Here is a tiny trained network, its code and every weight. The questions are about switching its units off for an input and a target symbol, where a switched-off unit gives its printed mean instead of its output.

import numpy as np


def w(rows, s, z=0):
    codes = np.array(rows[::2]) - 128.0
    scale = np.full(codes.shape[1], s)
    scale[-1] = z or s
    return codes * scale


def f(y):
    return np.maximum(y, 0)


def softmax(a):
    e = np.exp(a - a.max(-1, keepdims=True))
    return e / e.sum(-1, keepdims=True)


def log_softmax(a):
    a = a - a.max(-1, keepdims=True)
    return a - np.log(np.exp(a).sum(-1, keepdims=True))


def net(x, mask):
    ids = ['αβδεηθλξσφω'.index(c) for c in x.split()]
    T = len(ids)
    res = E[ids] + P[:T]
    u = 0
    for l in range(2):
        q, k, v = (res @ M[l].T for M in (Q, K, V))
        z = softmax(np.where(np.tri(T) > 0, q @ k.T / 3**0.5, -1e9)) @ v
        res = res + np.where(mask[u], z, O[l][:, -1]) @ O[l][:, :-1]
        u += 1
        y = f(res @ A[l][:, :-1].T + A[l][:, -1])
        res = res + np.where(mask[u : u + 8], y, B[l][:, -1]) @ B[l][:, :-1]
        u += 8
    return log_softmax(res[-1] @ U[:, :-1].T + U[:, -1])


Q, K, V, O, A, B = {}, {}, {}, {}, {}, {}
E = w([
[113,186,168,9,230,116,200,112],'α',
[176,136,121,173,116,123,210,127],'β',
[73,101,207,114,42,111,135,122],'δ',
[59,126,144,80,143,86,79,137],'ε',
[99,124,75,112,87,88,186,181],'η',
[127,165,27,68,161,111,169,49],'θ',
[75,68,129,199,200,162,54,112],'λ',
[107,94,139,130,112,156,96,130],'ξ',
[170,179,157,191,95,113,58,119],'σ',
[93,133,158,38,106,161,87,50],'φ',
[117,137,142,169,177,108,111,39],'ω',
],0.015)
P = w([
[178,101,143,124,179,64,52,197],'0',
[131,66,105,110,97,198,151,133],'1',
[84,214,86,194,156,126,117,159],'2',
[143,104,149,105,163,35,155,63],'3',
[112,92,124,85,77,200,168,110],'4',
[45,255,88,155,123,115,131,172],'5',
[126,93,155,120,152,30,186,28],'6',
[120,77,112,103,85,205,150,112],'7',
],0.0092)
Q[0] = w([
[159,177,152,188,31,104,86,128],'0.h1',
[73,2,81,116,120,3,234,178],'0.h1',
[236,90,186,133,159,13,143,244],'0.h1',
],0.0074)
K[0] = w([
[156,144,179,188,45,155,67,160],'0.h1',
[88,75,59,142,121,98,254,209],'0.h1',
[201,149,151,161,145,77,177,232],'0.h1',
],0.0091)
V[0] = w([
[4,83,127,135,172,1,201,141],'0.h1',
[211,204,52,144,94,182,101,145],'0.h1',
[170,31,72,96,202,76,198,93],'0.h1',
],0.004)
O[0] = w([
[141,141,159,76,162,74,105,234,246],'0.h1',
[56,171,123,114,18,121,84,29,28],'0.h1',
[183,72,142,112,253,151,124,143,178],'0.h1',
],0.0063,0.0011)
A[0] = w([
[151,151,95,148,81,213,170,44,230],'0.n1',
[159,74,168,98,166,65,127,118,236],'0.n2',
[78,100,146,170,70,239,104,136,96],'0.n3',
[144,125,191,149,135,95,77,85,62],'0.n4',
[90,56,163,32,24,194,124,133,132],'0.n5',
[130,158,57,178,83,150,57,191,38],'0.n6',
[66,143,116,147,43,63,173,192,255],'0.n7',
[255,180,107,143,135,36,170,133,90],'0.n8',
],0.0083,0.0024)
B[0] = w([
[141,129,146,100,15,205,156,65,234],'0.n1',
[32,103,129,90,61,118,60,127,244],'0.n2',
[177,224,240,160,197,152,151,198,210],'0.n3',
[172,71,43,115,129,100,180,190,177],'0.n4',
[245,96,144,91,145,3,137,154,241],'0.n5',
[31,178,161,79,165,17,47,112,174],'0.n6',
[95,122,92,222,141,88,202,39,254],'0.n7',
[118,57,146,166,38,77,80,127,214],'0.n8',
],0.0072,0.0051)
Q[1] = w([
[187,46,234,148,174,69,110,102],'1.h1',
[113,254,180,139,93,13,163,106],'1.h1',
[181,9,176,72,82,162,28,161],'1.h1',
],0.0084)
K[1] = w([
[109,84,245,204,116,120,128,249],'1.h1',
[103,196,180,87,79,1,178,95],'1.h1',
[150,67,118,226,112,150,19,147],'1.h1',
],0.0066)
V[1] = w([
[107,91,1,113,107,155,151,41],'1.h1',
[128,104,172,190,82,119,58,78],'1.h1',
[174,138,118,26,145,111,116,86],'1.h1',
],0.0064)
O[1] = w([
[121,208,3,154,76,186,67,159,55],'1.h1',
[86,59,139,101,157,170,109,145,253],'1.h1',
[127,195,134,89,54,75,121,181,100],'1.h1',
],0.0071,0.004)
A[1] = w([
[205,56,146,46,118,71,185,153,124],'1.n1',
[99,134,150,96,65,67,114,157,117],'1.n2',
[123,180,101,102,82,37,181,150,105],'1.n3',
[91,96,166,157,80,83,100,140,140],'1.n4',
[53,139,100,191,105,38,139,1,117],'1.n5',
[199,105,193,220,103,212,194,209,142],'1.n6',
[169,106,130,234,58,54,133,132,133],'1.n7',
[37,190,209,146,183,108,49,141,2],'1.n8',
],0.0068,0.004)
B[1] = w([
[210,134,73,70,133,187,72,144,252],'1.n1',
[68,75,140,172,127,133,141,58,193],'1.n2',
[168,162,177,161,152,145,76,65,187],'1.n3',
[89,158,101,96,134,185,61,106,217],'1.n4',
[125,93,162,140,147,218,137,219,254],'1.n5',
[42,183,125,111,57,2,148,187,191],'1.n6',
[124,145,69,49,212,104,138,100,225],'1.n7',
[251,85,33,164,101,122,208,93,178],'1.n8',
],0.0073,0.0088)
U = w([
[206,98,58,162,176,108,182,116,97],'α',
[96,180,117,69,201,168,144,202,68],'β',
[136,175,132,113,185,42,136,64,114],'δ',
[126,76,93,125,60,79,195,128,95],'ε',
[195,109,153,131,115,177,136,134,6],'η',
[86,166,203,130,98,117,97,93,248],'θ',
[106,100,203,155,161,99,185,154,168],'λ',
[147,132,158,119,114,136,104,255,181],'ξ',
[126,172,85,110,131,141,95,136,87],'σ',
[124,49,140,148,116,216,165,47,100],'φ',
[95,80,100,108,131,90,30,142,204],'ω',
],0.0095,0.0021)

Each question gives the input, a string of symbols that net reads in full, and the target symbol t.
The units are the heads (3 rows each of Q, K, V and O) and the neurons (one row each of A and B). Each row of codes is followed by its name. A weight is (code - 128) times the scale printed after its matrix; where a second scale follows, it is the last column's (O, A, B and U).
mask holds one flag per unit, layer by layer, with each layer's heads first. A switched-off unit (its flag False) gives its mean, the last column of its rows in O or B, instead of its output. The means were averaged over made-up inputs and are rounded, as every weight is.
A unit's drop is (log p(t) with every unit on - log p(t) with that unit switched off) / (log p(t) with every unit on - log p(t) with every unit switched off).
The circuit of an input: a set's keep is (log p(t) with only the set's units on - log p(t) with every unit switched off) / (log p(t) with every unit on - log p(t) with every unit switched off). Starting from the 12 units with the biggest drops (on a tie, the unit counted first), units are removed one at a time, each time the one whose removal leaves the highest keep (on an exact tie, the one counted first), for as long as the keep stays at least 0.8.
circuit, biggest first: the units of the circuit, biggest drop first
unit that matters most: the unit with the biggest drop
k most important neurons: the k neurons with the biggest drops, biggest first
k most important neurons of layer l: the k neurons of layer l with the biggest drops, biggest first
input φ α λ β δ β, target λ: 4 most important neurons : (1.n5, 0.n5, 0.n7, 1.n1)
input δ ξ θ λ δ η ω, target ω: most important neuron : (0.n4)
input σ β ξ, target φ: circuit, biggest first : (0.h1, 1.n6, 1.h1)
input θ θ β ξ σ α δ, target ω: 2 most important neurons : (0.n5, 0.n2)
input ξ δ ω, target λ: circuit, biggest first : (1.h1, 1.n1, 0.n3, 1.n5)
input β β δ, target λ: 3 most important neurons of layer 0 : (0.n7, 0.n3, 0.n2)
input σ σ σ θ β θ φ, target ω: 2 most important neurons : (0.n2, 0.n7)
input δ α ε δ β β δ, target φ: 4 most important neurons of layer 0 : (0.n7, 0.n2, 0.n6, 0.n3)
input λ β σ, target φ: 3 most important neurons : (1.n8, 0.n6, 1.n5)
input θ φ β σ ξ ξ δ, target ω: circuit, biggest first : (0.n2, 1.n4)
input δ δ ξ λ λ, target λ: circuit, biggest first : (0.n3, 1.h1, 1.n1, 1.n6)
input β θ ξ, target σ: 2 most important neurons : (0.n5, 0.n8)
input β θ σ ω, target ω: circuit, biggest first : (0.n2, 0.n7, 0.n3)
input δ η ξ φ β β δ θ, target σ: circuit, biggest first : (1.h1, 0.n1)
input ω σ σ η ξ, target ξ: circuit, biggest first : (0.n3, 0.n5, 0.n7)
input λ ε β ξ α β, target δ: 4 most important neurons : (1.n7, 1.n3, 0.n2, 1.n1)
input λ β β δ φ, target η: circuit, biggest first : (0.n5, 1.n1, 0.n1, 0.n3)
input δ β φ β θ β σ η, target α: unit that matters most : 0.n5
input ε ω θ σ, target ω: circuit, biggest first : (0.n8, 0.n3, 1.h1)
input δ ω λ λ σ η, target β: unit that matters most : 1.n5
input σ β φ δ β λ θ, target ω: 2 most important neurons : (0.n2, 0.n8)
input η δ α β η θ β, target φ: 4 most important neurons : (0.n2, 0.n3, 1.n6, 0.n5)
input ξ β σ σ φ δ, target λ: 3 most important neurons : (1.n5, 0.n7, 0.n3)
input β θ δ σ α β, target δ: 2 most important neurons of layer 0 : (0.n2, 0.n7)
input δ ω η, target β: 3 most important neurons : (1.n5, 0.n7, 0.n6)
input δ δ θ δ, target φ: 3 most important neurons of layer 1 : (1.n2, 1.n6, 1.n5)
input δ β θ θ λ φ θ, target φ: unit that matters most : 0.n8
input β α α φ, target ω: 4 most important neurons of layer 0 : (0.n2, 0.n7, 0.n3, 0.n1)
input δ ε β ξ σ, target θ: 2 most important neurons : (0.n3, 0.n1)
input φ η θ ξ λ β β δ, target δ: 3 most important neurons : (0.n5, 0.n3, 1.n5)
